Here is a tiny trained network, its code and every weight. The questions are about switching its units off for an input and a class, where a switched-off unit gives its printed mean instead of its output.

import numpy as np


def w(rows, s, z=0):
    codes = np.array(rows[::2]) - 128.0
    scale = np.full(codes.shape[1], s)
    scale[-1] = z or s
    return codes * scale


def f(y):
    return y / 2 * (1 + np.tanh(0.7978845608 * (y + 0.044715 * y**3)))


def log_softmax(a):
    a = a - a.max(-1, keepdims=True)
    return a - np.log(np.exp(a).sum(-1, keepdims=True))


def net(x, mask):
    res = np.array(x, float).reshape(1, 2) / 4 @ E
    y = f(res @ A[0][:, :-1].T + A[0][:, -1])
    res = res + np.where(mask, y, B[0][:, -1]) @ B[0][:, :-1]
    return log_softmax(res[-1] @ U[:, :-1].T + U[:, -1])


A, B = {}, {}
E = w([
[13,9,250,149,6,10,248,243,14],'x0',
[8,16,2,9,228,61,40,246,251],'x1',
],0.004)
A[0] = w([
[248,251,26,120,240,247,16,9,199,250],'N1',
[252,249,211,242,133,242,139,6,32,254],'N2',
[67,86,2,20,253,138,6,179,243,253],'N3',
[5,8,81,3,84,17,156,249,194,250],'N4',
[251,243,119,218,197,248,62,9,113,251],'N5',
[25,13,243,213,19,7,240,237,10,226],'N6',
[69,96,7,20,251,138,16,183,250,253],'N7',
[246,248,59,190,216,243,44,12,168,202],'N8',
[188,133,247,245,15,46,243,87,7,219],'N9',
],0.0039,0.0037)
B[0] = w([
[238,247,28,205,3,244,11,28,251,254],'N1',
[242,251,184,239,5,250,52,5,209,236],'N2',
[91,236,18,12,17,236,8,211,247,239],'N3',
[15,12,61,14,227,4,227,246,217,230],'N4',
[252,245,117,236,7,252,13,5,245,230],'N5',
[48,26,241,239,206,11,247,103,13,236],'N6',
[87,236,19,16,14,236,14,216,235,237],'N7',
[253,228,52,235,147,230,13,18,236,227],'N8',
[214,245,247,244,12,200,248,15,11,213],'N9',
],0.0039,0.0088)
U = w([
[37,199,21,4,39,209,31,247,215,246],'0',
[15,8,221,216,230,5,242,193,17,194],'1',
[249,248,76,231,37,251,9,5,234,123],'2',
[184,204,248,239,15,140,246,19,3,139],'3',
[237,10,20,116,251,110,13,46,12,2],'4',
[231,15,10,130,248,104,12,48,12,2],'5',
[239,7,9,130,248,98,16,45,21,2],'6',
[16,11,45,28,244,8,187,242,215,189],'7',
],0.0039,0.0037)

Each question gives the input, the list of numbers given to net, and the class t.
The units are the neurons (one row each of A and B). Each row of codes is followed by its name. A weight is (code - 128) times the scale printed after its matrix; where a second scale follows, it is the last column's (A, B and U).
mask holds one flag per neuron, in row order. A switched-off neuron (its flag False) gives its mean, the last column of its row in B, instead of its output. The means were averaged over made-up inputs and are rounded, as every weight is.
A unit's drop is (log p(t) with every unit on - log p(t) with that unit switched off) / (log p(t) with every unit on - log p(t) with every unit switched off).
The circuit of an input: a set's keep is (log p(t) with only the set's units on - log p(t) with every unit switched off) / (log p(t) with every unit on - log p(t) with every unit switched off). Starting from all 9 units, units are removed one at a time, each time the one whose removal leaves the highest keep (on an exact tie, the one counted first), for as long as the keep stays at least 0.8.
circuit, biggest first: the units of the circuit, biggest drop first
k most important neurons: the k neurons with the biggest drops, biggest first
drop of u: that unit's drop, to one decimal
input [2,6], class 7: circuit, biggest first : N4, N1
input [-8,8], class 0: circuit, biggest first : N7
input [3,6], class 7: circuit, biggest first : N4, N1
input [7,-4], class 3: 2 most important neurons : N9, N4
input [-3,3], class 0: 2 most important neurons : N2, N9
input [3,8], class 7: 2 most important neurons : N4, N1
input [6,-3], class 3: drop of N8 : -0.2
input [1,-2], class 3: drop of N7 : 0.1
input [6,-1], class 1: drop of N9 : 0.0
input [1,4], class 0: drop of N1 : -0.4
